Below are the code and all the weights of a small trained network. Each question names an input and a class and asks about switching units off, where a switched-off unit gives its printed mean instead of its output.

import numpy as np


def w(rows, s, z=0):
    codes = np.array(rows[::2]) - 128.0
    scale = np.full(codes.shape[1], s)
    scale[-1] = z or s
    return codes * scale


def norm(h):
    return h / np.sqrt((h * h).mean(-1, keepdims=True) + 1e-5)


def f(y):
    return y / 2 * (1 + np.tanh(0.7978845608 * (y + 0.044715 * y**3)))


def log_softmax(a):
    a = a - a.max(-1, keepdims=True)
    return a - np.log(np.exp(a).sum(-1, keepdims=True))


def net(x, mask):
    res = np.array(x, float).reshape(1, 8) / 4 @ E
    u = 0
    for l in range(2):
        y = f(norm(res) @ A[l][:, :-1].T + A[l][:, -1])
        res = res + np.where(mask[u : u + 11], y, B[l][:, -1]) @ B[l][:, :-1]
        u += 11
    return log_softmax(norm(res)[-1] @ U[:, :-1].T + U[:, -1])


A, B = {}, {}
E = w([
[193,255,54],'x0',
[130,196,227],'x1',
[125,125,129],'x2',
[126,130,128],'x3',
[128,130,127],'x4',
[208,103,163],'x5',
[127,125,129],'x6',
[130,128,128],'x7',
],0.007)
A[0] = w([
[132,145,122,63],'0.n1',
[113,174,111,10],'0.n2',
[128,205,171,173],'0.n3',
[72,166,124,84],'0.n4',
[225,97,178,41],'0.n5',
[100,76,157,214],'0.n6',
[130,95,54,132],'0.n7',
[89,133,203,244],'0.n8',
[5,168,107,78],'0.n9',
[158,124,88,124],'0.n10',
[107,176,206,104],'0.n11',
],0.013,0.0014)
B[0] = w([
[124,130,137,125],'0.n1',
[125,135,112,152],'0.n2',
[75,117,111,248],'0.n3',
[163,108,110,167],'0.n4',
[197,75,69,229],'0.n5',
[101,190,126,239],'0.n6',
[68,117,99,224],'0.n7',
[93,131,102,252],'0.n8',
[252,67,136,252],'0.n9',
[104,137,115,171],'0.n10',
[98,88,70,232],'0.n11',
],0.019,0.0035)
A[1] = w([
[60,183,141,128],'1.n1',
[181,165,236,60],'1.n2',
[149,199,110,14],'1.n3',
[96,104,179,195],'1.n4',
[1,117,157,143],'1.n5',
[121,100,71,75],'1.n6',
[207,60,170,223],'1.n7',
[107,119,174,8],'1.n8',
[92,134,163,61],'1.n9',
[87,51,217,202],'1.n10',
[87,107,43,106],'1.n11',
],0.012,0.0012)
B[1] = w([
[174,140,122,156],'1.n1',
[164,84,113,118],'1.n2',
[93,170,69,130],'1.n3',
[132,168,84,132],'1.n4',
[176,137,169,213],'1.n5',
[137,126,193,202],'1.n6',
[236,153,107,183],'1.n7',
[97,150,123,116],'1.n8',
[123,130,121,123],'1.n9',
[98,193,5,156],'1.n10',
[125,128,232,255],'1.n11',
],0.014,0.0077)
U = w([
[254,27,72,99],'0',
[172,118,216,255],'1',
[154,117,215,202],'2',
[32,82,224,87],'3',
[168,131,200,65],'4',
[56,177,61,74],'5',
],0.0082,0.002)

Each question gives the input, the list of numbers given to net, and the class t.
The units are the neurons (one row each of A and B). Each row of codes is followed by its name. A weight is (code - 128) times the scale printed after its matrix; where a second scale follows, it is the last column's (A, B and U).
mask holds one flag per neuron, layer by layer. A switched-off neuron (its flag False) gives its mean, the last column of its row in B, instead of its output. The means were averaged over made-up inputs and are rounded, as every weight is.
A unit's drop is (log p(t) with every unit on - log p(t) with that unit switched off) / (log p(t) with every unit on - log p(t) with every unit switched off).
The circuit of an input: a set's keep is (log p(t) with only the set's units on - log p(t) with every unit switched off) / (log p(t) with every unit on - log p(t) with every unit switched off). Starting from the 12 units with the biggest drops (on a tie, the unit counted first), units are removed one at a time, each time the one whose removal leaves the highest keep (on an exact tie, the one counted first), for as long as the keep stays at least 0.8.
circuit, biggest first: the units of the circuit, biggest drop first
most important unit: the unit with the biggest drop
k most important neurons: the k neurons with the biggest drops, biggest first
top k neurons in layer l: the k neurons of layer l with the biggest drops, biggest first
input [8,-5,-1,-6,4,0,6,6], class 5: most important unit -> 1.n3
input [5,-2,2,-2,4,1,3,2], class 5: circuit, biggest first -> (0.n5; 1.n5)
input [-8,-1,-2,4,-6,7,-7,2], class 5: circuit, biggest first -> (1.n10; 0.n9)
input [6,7,2,-4,2,2,-5,8], class 3: top 3 neurons in layer 0 -> (0.n3; 0.n11; 0.n6)
input [0,8,0,8,-5,4,-6,5], class 3: 2 most important neurons -> (0.n9; 0.n11)
input [-4,-8,6,8,-1,5,2,4], class 3: circuit, biggest first -> (0.n9; 1.n7)
input [8,-8,0,-7,8,6,-6,-2], class 3: 3 most important neurons -> (0.n9; 1.n7; 0.n7)
input [2,-5,-7,-2,-4,-5,-4,-4], class 1: top 3 neurons in layer 1 -> (1.n10; 1.n6; 1.n11)
input [1,6,5,2,-7,4,-5,-8], class 3: 2 most important neurons -> (0.n9; 0.n3)
input [8,1,2,-2,8,7,-5,5], class 5: circuit, biggest first -> (0.n9; 1.n3)
input [-5,5,-7,-2,2,8,4,-8], class 0: 2 most important neurons -> (0.n5; 0.n7)
input [-6,-1,6,1,-6,-8,4,-5], class 0: 2 most important neurons -> (0.n9; 1.n11)
input [-8,-8,0,8,3,6,-3,2], class 3: 3 most important neurons -> (0.n9; 0.n6; 0.n7)
input [-5,4,2,3,-2,8,-1,1], class 0: circuit, biggest first -> (0.n5)
input [-7,-8,-6,-3,-3,-4,-7,-4], class 3: circuit, biggest first -> (0.n5; 0.n6)
input [-8,1,-6,-7,7,-1,-6,-4], class 5: 2 most important neurons -> (1.n10; 1.n11)
input [-4,8,-3,-1,3,1,6,7], class 3: 2 most important neurons -> (0.n11; 1.n7)
input [-8,-1,3,-4,-7,2,-5,-2], class 5: top 2 neurons in layer 1 -> (1.n10; 1.n11)
input [2,8,-5,1,-2,-8,3,7], class 0: top 2 neurons in layer 0 -> (0.n9; 0.n4)
input [-2,-8,5,8,3,1,1,5], class 3: most important unit -> 0.n7
input [8,4,1,0,-3,3,0,2], class 5: top 3 neurons in layer 0 -> (0.n9; 0.n7; 0.n8)
input [1,-8,5,1,-3,0,-4,7], class 3: 2 most important neurons -> (0.n7; 1.n7)
